Look-ups in named tables: a row name and a column name give one cell, copied from the table.

fonipif:
|  | tave | fonuvem | zep | mabe | datur | susane | gez |
|---|---|---|---|---|---|---|---|
| puzedu | 7.285 | 7.273 | 7.278 | 7.286 | 7.268 | 7.294 | 7.268 |
| zezuzi | 6.400 | 1.171 | 1.080 | 6.207 | 3.911 | 5.278 | 4.671 |
| takipev | 7.310 | 7.205 | 7.215 | 7.310 | 7.228 | 7.306 | 7.240 |
| dised | 6.941 | 5.659 | 5.670 | 6.897 | 6.543 | 6.773 | 6.787 |
| nevelup | 7.012 | 6.955 | 6.919 | 6.994 | 7.273 | 7.008 | 7.323 |
| fuboba | 7.396 | 7.019 | 7.043 | 7.393 | 7.103 | 7.348 | 7.147 |
| reg | 7.405 | 6.959 | 6.984 | 7.401 | 7.057 | 7.331 | 7.113 |
| gof | 7.008 | 7.697 | 7.635 | 7.007 | 7.612 | 7.092 | 7.531 |
| solepif | 7.511 | 2.887 | 2.962 | 7.394 | 4.847 | 6.671 | 5.529 |
| lat | 7.235 | 7.338 | 7.326 | 7.233 | 7.331 | 7.247 | 7.317 |
| fabivu | 7.310 | 7.097 | 7.125 | 7.312 | 7.129 | 7.299 | 7.162 |
| teteluz | 7.362 | 7.062 | 7.080 | 7.360 | 7.104 | 7.305 | 7.138 |
| ses | 7.200 | 7.431 | 7.423 | 7.204 | 7.364 | 7.243 | 7.333 |
| regi | 7.029 | 7.678 | 7.627 | 7.031 | 7.552 | 7.115 | 7.466 |

puzedu, mabe -> 7.286
dised, zep -> 5.670
zezuzi, fonuvem -> 1.171
zezuzi, tave -> 6.400
reg, fonuvem -> 6.959
takipev, datur -> 7.228
reg, tave -> 7.405
nevelup, tave -> 7.012
puzedu, fonuvem -> 7.273
nevelup, susane -> 7.008
ses, datur -> 7.364
Row with the largest susane: fuboba

kub:
	peluso	tidi	tobevom
kabat	5939	2424	3141
zalid	4703	6905	6455
sekotur	5971	2514	3214
mopaf	5850	2772	3398
fosa	6059	2104	2908
mogu	4381	7750	7064
tinapeg	4230	8305	7473
gev	4391	7498	6869
teb	6032	2160	2949
lom	5866	2784	3411

sekotur, tobevom -> 3214
lom, peluso -> 5866
mogu, tobevom -> 7064
tinapeg, tidi -> 8305
fosa, tobevom -> 2908
kabat, tidi -> 2424
teb, peluso -> 6032
zalid, peluso -> 4703
zalid, tidi -> 6905
teb, tidi -> 2160
mogu, tidi -> 7750
kabat, peluso -> 5939
zalid, tobevom -> 6455
mopaf, tobevom -> 3398
Row with the largest tobevom: tinapeg

tel =
         tarovel  luba  pefi  pir  nub
nez          154   158   157  156  158
mefiko       154   152   156  164  160
dukel        157   151   157  166  162
fafal         82   155   163  126  155
raride       154   161   158  155  154
falu         153   153   157  163  160
dat          155   162   160  152  156
fep           40   109   176  164   85
dok          152   160   157  159  156
podu         155   156   158  159  158
pelor        155   160   157  156  155
nolota       157   160   159  153  157
mivum        187   155   202  162   72
dalirir      159   160   159  155  160

dat, pefi: 160
raride, pefi: 158
mefiko, luba: 152
pelor, pefi: 157
nez, pefi: 157
fafal, pir: 126
raride, tarovel: 154
podu, nub: 158
nez, nub: 158
dalirir, pefi: 159
Row with the largest luba: dat

nidaga:
         moma  lolu  koloke  niri
kop        51   -95     -54    37
lik        13     5      11     5
kuf         7    74      28    17
sas        -1    71      23     8
zukere     18   -10       8     5
kon        16   -15      -1     6
los        -6    46      12     3
batomat    59   -55     -19    52
menapin     5    10       9     6
nozukul    12     7       9    11
lufom      10   -21      -4     7
dorubab     6    17      10     5
dinal      -4    33      15     3

lolu of los: 46
koloke of dorubab: 10
niri of dorubab: 5
koloke of los: 12
moma of menapin: 5
lolu of dorubab: 17
niri of zukere: 5
koloke of kon: -1
niri of dinal: 3
moma of kuf: 7
lolu of dinal: 33
koloke of lufom: -4
Row with the largest lolu: kuf

sored.tsv
	lum	kekapo	bim	fiveri	gof
kozo	191	159	145	107	102
giroko	105	123	175	100	204
bedofa	67	152	170	150	143
sezas	211	66	94	98	80
zukivuf	200	62	75	95	91
batiku	141	139	152	131	156
zegosef	167	67	97	92	115

bim of sezas is 94
lum of zegosef is 167
fiveri of giroko is 100
bim of batiku is 152
kekapo of bedofa is 152
lum of bedofa is 67
fiveri of zukivuf is 95
gof of bedofa is 143
gof of sezas is 80
kekapo of batiku is 139
bim of kozo is 145
fiveri of batiku is 131
fiveri of kozo is 107
lum of zukivuf is 200
kekapo of zegosef is 67
bim of zukivuf is 75
gof of giroko is 204
gof of zukivuf is 91
lum of giroko is 105
lum of sezas is 211
Which row has the largest bim? giroko

zem =
	tet	mul	gurar	ruf	pareru	govo	belibad	por	nin	tos
ges	15.91	-19.26	36.99	-61.67	-15.15	-76.29	20.90	-44.04	23.58	-49.20
matab	47.22	-46.18	16.28	-3.62	19.33	69.07	-27.73	6.35	-44.97	-30.32
fegaf	48.76	-51.68	18.02	-4.86	20.89	66.46	-25.72	8.52	-36.65	-29.95

govo of fegaf: 66.46
belibad of fegaf: -25.72
tet of ges: 15.91
tos of ges: -49.20
tos of fegaf: -29.95
nin of matab: -44.97
pareru of fegaf: 20.89
belibad of matab: -27.73
por of matab: 6.35
nin of fegaf: -36.65
Which row has the largest pareru? fegaf

fuvev =
	gid	vufep	rezu	vaz
zimos	8763	374	1821	9163
gemesov	5315	5554	4997	4250
sipizu	4038	3314	4327	4710

What is the vufep of zimos in fuvev? 374
What is the gid of zimos in fuvev? 8763
What is the vaz of zimos in fuvev? 9163
What is the vufep of gemesov in fuvev? 5554
What is the rezu of gemesov in fuvev? 4997
What is the vaz of gemesov in fuvev? 4250
What is the vufep of sipizu in fuvev? 3314
What is the gid of sipizu in fuvev? 4038
What is the rezu of sipizu in fuvev? 4327

Table gokinuv
,kobav,mub,renofus
madema,146,165,46
sovi,116,54,165
det,180,22,30
geleze,192,150,94
patonu,45,183,68
vor,130,124,44
dezarat,124,150,55
gokud,163,147,170
turif,156,18,25
napil,186,101,162
gafot,166,148,51
gumu,40,161,151
fak,89,178,137
rugalem,106,142,141

mub of rugalem is 142
renofus of madema is 46
renofus of dezarat is 55
kobav of vor is 130
mub of det is 22
kobav of det is 180
renofus of sovi is 165
kobav of madema is 146
mub of sovi is 54
kobav of gumu is 40
mub of fak is 178
kobav of fak is 89
mub of gokud is 147
renofus of gokud is 170
mub of napil is 101
Which row has the largest mub? patonu

Table bokozu
	beveri	suzoru	bomerub
teni	162	167	110
letef	44	70	39
noz	194	128	128
favup	192	178	91
vuzusor	44	68	45
nub	174	178	116
giputi	89	178	128
rok	194	133	102
sog	191	146	119

teni, beveri => 162
sog, suzoru => 146
vuzusor, beveri => 44
favup, suzoru => 178
noz, suzoru => 128
rok, bomerub => 102
noz, beveri => 194
favup, bomerub => 91
favup, beveri => 192
teni, bomerub => 110
rok, suzoru => 133
teni, suzoru => 167
noz, bomerub => 128
nub, suzoru => 178
sog, bomerub => 119
letef, suzoru => 70
sog, beveri => 191
nub, beveri => 174
letef, bomerub => 39
nub, bomerub => 116

Table deg
,revubap,gezezu,danu,pupanop
mot,122,97,145,164
zin,70,208,92,129
nisu,89,75,94,144
mufetiv,61,142,55,188
zekugev,131,200,72,138
zuke,109,116,105,76
saze,74,88,49,111
rus,85,101,136,164
kap,98,234,98,138
disem,147,214,39,148
vamutif,87,202,72,132

revubap of nisu is 89
gezezu of zuke is 116
danu of kap is 98
revubap of vamutif is 87
revubap of mot is 122
revubap of zin is 70
Row with the largest revubap: disem

mus:
	leniku	bufutu	merif	lolav	kar	beda	kirome	resik
rutizi	96	150	155	122	151	118	109	143
gagep	91	161	57	203	162	151	145	89
bop	107	155	139	129	178	114	90	113
vun	139	153	190	168	118	142	146	83
mizi	121	150	183	149	111	148	142	95

What is the lolav of mizi in mus? 149
What is the leniku of rutizi in mus? 96
What is the kar of bop in mus? 178
What is the leniku of gagep in mus? 91
What is the kar of mizi in mus? 111
What is the beda of vun in mus? 142
What is the kar of gagep in mus? 162
What is the resik of gagep in mus? 89
What is the bufutu of rutizi in mus? 150
What is the lolav of vun in mus? 168
What is the leniku of mizi in mus? 121
What is the beda of gagep in mus? 151
What is the kirome of vun in mus? 146
What is the merif of gagep in mus? 57
What is the kirome of rutizi in mus? 109
What is the merif of mizi in mus? 183

kapum =
fields: kun, mev
leso: [158, 226]
laba: [146, 141]
dalupu: [113, 133]
mav: [57, 163]
togelo: [174, 92]
mavit: [138, 99]
nid: [231, 140]

kun of leso is 158
mev of leso is 226
mev of nid is 140
kun of dalupu is 113
mev of dalupu is 133
kun of mav is 57
kun of togelo is 174
mev of laba is 141
kun of laba is 146

Table befu
fields: zef, zoful, penikir, rosos, fogukin, rutozu
sezizug: [80, 34, 78, 53, 90, 72]
zetim: [106, 33, 51, 103, 115, 78]
gatinu: [72, 162, 155, 70, 140, 64]
difem: [106, 233, 71, 55, 137, 87]

rosos of zetim: 103
penikir of zetim: 51
fogukin of gatinu: 140
zef of difem: 106
penikir of sezizug: 78
rosos of sezizug: 53
zef of zetim: 106
zoful of gatinu: 162
zef of gatinu: 72
rutozu of difem: 87
rutozu of gatinu: 64
penikir of gatinu: 155
zoful of difem: 233
rutozu of zetim: 78
Which row has the largest rutozu? difem

